Below is a small trained network, with its code and all its weights. Each question gives an input and a class and asks what happens when units are switched off, that is, made to give their printed mean instead of their output.

import numpy as np


def w(rows, s, z=0):
    codes = np.array(rows[::2]) - 128.0
    scale = np.full(codes.shape[1], s)
    scale[-1] = z or s
    return codes * scale


def f(y):
    return y / 2 * (1 + np.tanh(0.7978845608 * (y + 0.044715 * y**3)))


def log_softmax(a):
    a = a - a.max(-1, keepdims=True)
    return a - np.log(np.exp(a).sum(-1, keepdims=True))


def net(x, mask):
    res = np.array(x, float).reshape(1, 3) / 4 @ E
    y = f(res @ A[0][:, :-1].T + A[0][:, -1])
    res = res + np.where(mask, y, B[0][:, -1]) @ B[0][:, :-1]
    return log_softmax(res[-1] @ U[:, :-1].T + U[:, -1])


A, B = {}, {}
E = w([
[129,134,137,108,155,86,129,161,135,5],'x0',
[126,130,136,237,181,75,126,164,128,145],'x1',
[132,130,133,139,21,80,134,174,126,134],'x2',
],0.013)
A[0] = w([
[133,126,124,155,78,77,118,165,116,135,23],'n0',
[123,123,146,113,109,137,135,138,117,137,101],'n1',
[129,124,135,205,162,94,135,150,136,56,2],'n2',
[131,132,136,123,136,104,127,146,114,7,172],'n3',
[126,125,130,66,14,124,134,133,116,113,117],'n4',
[127,127,127,145,30,92,143,156,126,194,111],'n5',
[118,130,133,142,55,80,136,160,141,38,17],'n6',
[141,131,108,127,168,144,128,126,128,48,59],'n7',
[133,139,126,138,64,119,112,142,141,162,118],'n8',
[138,126,126,95,117,140,128,121,129,127,197],'n9',
[126,126,124,15,159,180,124,103,124,128,215],'n10',
[114,129,146,100,175,119,129,122,145,50,45],'n11',
[127,134,132,201,140,127,130,126,125,167,106],'n12',
[151,124,126,127,73,92,118,182,121,69,23],'n13',
[130,128,128,225,235,123,131,126,123,138,106],'n14',
[138,126,144,96,165,156,142,108,129,141,180],'n15',
[123,130,124,96,70,111,103,151,131,131,98],'n16',
[129,124,134,116,148,165,132,109,133,236,248],'n17',
[128,132,122,136,81,79,140,131,139,57,34],'n18',
[123,127,134,166,72,87,126,157,127,144,65],'n19',
[129,130,137,252,115,86,132,154,128,130,32],'n20',
],0.02,0.0065)
B[0] = w([
[93,140,127,146,49,134,169,104,139,120,182],'n0',
[120,126,121,132,105,103,103,139,122,118,141],'n1',
[106,187,106,155,98,2,96,165,40,65,206],'n2',
[82,122,89,123,148,151,107,140,179,63,250],'n3',
[129,91,122,72,183,68,91,170,119,178,240],'n4',
[220,85,117,147,127,111,114,139,112,62,231],'n5',
[65,160,128,74,139,182,148,88,111,209,228],'n6',
[199,116,127,138,126,120,99,129,141,83,186],'n7',
[182,155,119,124,90,82,89,139,134,105,186],'n8',
[124,128,131,102,113,101,140,132,121,88,170],'n9',
[128,151,139,181,70,180,193,85,131,58,244],'n10',
[206,96,123,153,114,118,116,140,151,88,196],'n11',
[159,99,147,104,140,191,143,107,191,163,189],'n12',
[52,118,167,133,168,141,153,101,126,168,206],'n13',
[107,116,124,103,173,106,49,165,140,215,239],'n14',
[101,158,107,128,151,156,151,106,112,109,178],'n15',
[134,134,129,84,122,91,90,147,121,153,182],'n16',
[63,165,138,136,145,116,151,126,34,171,254],'n17',
[72,157,152,111,127,169,155,127,135,162,199],'n18',
[155,104,136,134,106,173,186,112,115,96,187],'n19',
[139,159,137,212,90,168,170,83,134,104,222],'n20',
],0.039,0.021)
U = w([
[78,203,150,163,102,146,201,84,111,96,255],'0',
[169,126,96,139,106,169,172,115,235,17,59],'1',
[203,80,150,74,106,53,149,171,107,128,127],'2',
[75,90,150,22,149,123,143,156,204,138,31],'3',
[135,140,172,158,160,135,112,135,137,241,127],'4',
[140,144,89,166,151,79,59,184,213,107,48],'5',
[254,112,169,203,59,154,181,94,147,146,149],'6',
],0.0089,0.0041)

Each question gives the input, the list of numbers given to net, and the class t.
The units are the neurons (one row each of A and B). Each row of codes is followed by its name. A weight is (code - 128) times the scale printed after its matrix; where a second scale follows, it is the last column's (A, B and U).
mask holds one flag per neuron, in row order. A switched-off neuron (its flag False) gives its mean, the last column of its row in B, instead of its output. The means were averaged over made-up inputs and are rounded, as every weight is.
A unit's drop is (log p(t) with every unit on - log p(t) with that unit switched off) / (log p(t) with every unit on - log p(t) with every unit switched off).
The circuit of an input: a set's keep is (log p(t) with only the set's units on - log p(t) with every unit switched off) / (log p(t) with every unit on - log p(t) with every unit switched off). Starting from the 12 units with the biggest drops (on a tie, the unit counted first), units are removed one at a time, each time the one whose removal leaves the highest keep (on an exact tie, the one counted first), for as long as the keep stays at least 0.8.
units of the circuit, in order: the units of the circuit, biggest drop first
top k neurons: the k neurons with the biggest drops, biggest first
drop of u: that unit's drop, to one decimal
input [3,-6,0], class 1: units of the circuit, in order => [n17]
input [0,7,-1], class 4: top 2 neurons => [n14, n3]
input [-6,0,8], class 2: top 2 neurons => [n4, n10]
input [0,8,8], class 6: top 2 neurons => [n5, n17]
input [3,0,-8], class 1: top 2 neurons => [n10, n4]
input [4,8,0], class 5: top 4 neurons => [n14, n2, n10, n17]
input [1,7,-7], class 5: top 2 neurons => [n2, n6]
input [0,6,5], class 6: top 2 neurons => [n17, n5]
input [-2,0,2], class 2: top 2 neurons => [n10, n20]
input [7,-1,1], class 3: top 2 neurons => [n6, n20]
input [0,1,2], class 6: top 2 neurons => [n3, n17]
input [-6,-5,1], class 2: top 2 neurons => [n4, n20]
input [-4,8,-7], class 4: drop of n14 => 0.5
input [-8,1,-5], class 4: units of the circuit, in order => [n14]
input [4,8,-1], class 5: drop of n14 => 0.6
input [-8,1,-7], class 4: drop of n14 => 1.3
